Below are the code and all the weights of a small trained network. Each question names an input and a class and asks about switching units off, where a switched-off unit gives its printed mean instead of its output.

import numpy as np


def w(rows, s, z=0):
    codes = np.array(rows[::2]) - 128.0
    scale = np.full(codes.shape[1], s)
    scale[-1] = z or s
    return codes * scale


def f(y):
    return np.maximum(y, 0)


def log_softmax(a):
    a = a - a.max(-1, keepdims=True)
    return a - np.log(np.exp(a).sum(-1, keepdims=True))


def net(x, mask):
    res = np.array(x, float).reshape(1, 7) / 4 @ E
    y = f(res @ A[0][:, :-1].T + A[0][:, -1])
    res = res + np.where(mask, y, B[0][:, -1]) @ B[0][:, :-1]
    return log_softmax(res[-1] @ U[:, :-1].T + U[:, -1])


A, B = {}, {}
E = w([
[172,110,184,76,65],'x0',
[157,141,144,92,228],'x1',
[82,61,94,52,151],'x2',
[82,75,175,173,150],'x3',
[35,132,176,137,117],'x4',
[114,171,246,118,130],'x5',
[99,204,104,65,62],'x6',
],0.012)
A[0] = w([
[55,97,139,162,104,110],'neuron 0',
[169,153,94,165,111,112],'neuron 1',
[144,61,50,162,133,135],'neuron 2',
[186,165,67,128,152,95],'neuron 3',
[96,99,126,57,90,134],'neuron 4',
[83,108,147,113,121,255],'neuron 5',
[159,126,184,139,161,166],'neuron 6',
[86,119,140,51,254,174],'neuron 7',
[163,161,140,135,133,165],'neuron 8',
[126,100,124,105,117,142],'neuron 9',
[154,163,113,93,98,111],'neuron 10',
[147,201,87,132,110,134],'neuron 11',
[145,98,97,136,128,111],'neuron 12',
[137,96,141,138,91,97],'neuron 13',
[83,110,143,128,138,140],'neuron 14',
[110,132,98,72,87,160],'neuron 15',
[198,67,73,162,140,133],'neuron 16',
[119,84,142,49,89,138],'neuron 17',
[145,105,121,157,109,179],'neuron 18',
[181,147,181,143,115,107],'neuron 19',
[128,122,105,106,92,168],'neuron 20',
[145,47,74,151,171,138],'neuron 21',
[163,216,149,145,125,237],'neuron 22',
[178,150,147,186,174,180],'neuron 23',
],0.017,0.0042)
B[0] = w([
[89,146,192,227,177,198],'neuron 0',
[118,168,108,98,165,177],'neuron 1',
[187,213,70,126,254,216],'neuron 2',
[101,152,95,119,132,197],'neuron 3',
[185,106,97,187,82,209],'neuron 4',
[145,54,145,227,108,194],'neuron 5',
[155,60,194,106,138,200],'neuron 6',
[102,2,55,91,132,251],'neuron 7',
[113,160,165,54,95,175],'neuron 8',
[168,130,66,162,120,159],'neuron 9',
[128,133,125,98,77,187],'neuron 10',
[11,210,80,116,32,200],'neuron 11',
[158,145,99,119,165,162],'neuron 12',
[123,137,134,145,147,162],'neuron 13',
[131,88,154,169,148,173],'neuron 14',
[166,126,39,154,83,205],'neuron 15',
[158,201,130,109,179,210],'neuron 16',
[196,112,127,193,99,210],'neuron 17',
[112,188,152,123,180,163],'neuron 18',
[158,109,205,60,120,202],'neuron 19',
[164,162,65,156,103,177],'neuron 20',
[145,168,102,102,232,218],'neuron 21',
[57,139,205,26,37,229],'neuron 22',
[152,139,184,69,143,206],'neuron 23',
],0.008,0.017)
U = w([
[92,39,111,105,179,242],'0',
[59,139,207,221,165,195],'1',
[154,201,118,101,229,139],'2',
[158,126,248,48,113,71],'3',
[212,152,133,147,69,169],'4',
[96,169,118,212,137,2],'5',
[19,227,121,83,71,82],'6',
],0.012,0.0036)

Each question gives the input, the list of numbers given to net, and the class t.
The units are the neurons (one row each of A and B). Each row of codes is followed by its name. A weight is (code - 128) times the scale printed after its matrix; where a second scale follows, it is the last column's (A, B and U).
mask holds one flag per neuron, in row order. A switched-off neuron (its flag False) gives its mean, the last column of its row in B, instead of its output. The means were averaged over made-up inputs and are rounded, as every weight is.
A unit's drop is (log p(t) with every unit on - log p(t) with that unit switched off) / (log p(t) with every unit on - log p(t) with every unit switched off).
The circuit of an input: a set's keep is (log p(t) with only the set's units on - log p(t) with every unit switched off) / (log p(t) with every unit on - log p(t) with every unit switched off). Starting from the 12 units with the biggest drops (on a tie, the unit counted first), units are removed one at a time, each time the one whose removal leaves the highest keep (on an exact tie, the one counted first), for as long as the keep stays at least 0.8.
circuit, biggest first: the units of the circuit, biggest drop first
top k neurons: the k neurons with the biggest drops, biggest first
drop of u: that unit's drop, to one decimal
input [7,-8,7,3,6,-8,-6], class 2: circuit, biggest first -> [neuron 2]
input [-2,-4,-1,-4,8,0,2], class 1: circuit, biggest first -> [neuron 0; neuron 5]
input [-7,-4,-8,-7,-8,-3,-4], class 2: top 3 neurons -> [neuron 2; neuron 16; neuron 21]
input [4,8,6,-8,-8,7,3], class 3: top 2 neurons -> [neuron 22; neuron 8]
input [-2,-1,7,5,-6,3,-4], class 2: top 2 neurons -> [neuron 21; neuron 2]
input [-6,-2,8,8,5,0,5], class 1: top 2 neurons -> [neuron 0; neuron 5]
input [-8,6,3,1,-6,6,-8], class 0: top 2 neurons -> [neuron 7; neuron 6]
input [-6,-4,0,1,4,-2,4], class 5: top 4 neurons -> [neuron 22; neuron 6; neuron 19; neuron 23]
input [-4,6,3,8,4,-1,5], class 0: drop of neuron 7 -> 2.8
input [3,7,-8,1,3,-2,6], class 6: drop of neuron 11 -> 0.7
input [-3,-7,-2,0,-3,-7,-1], class 2: drop of neuron 12 -> 0.0
input [-4,-4,-3,3,0,8,3], class 3: drop of neuron 19 -> 0.1
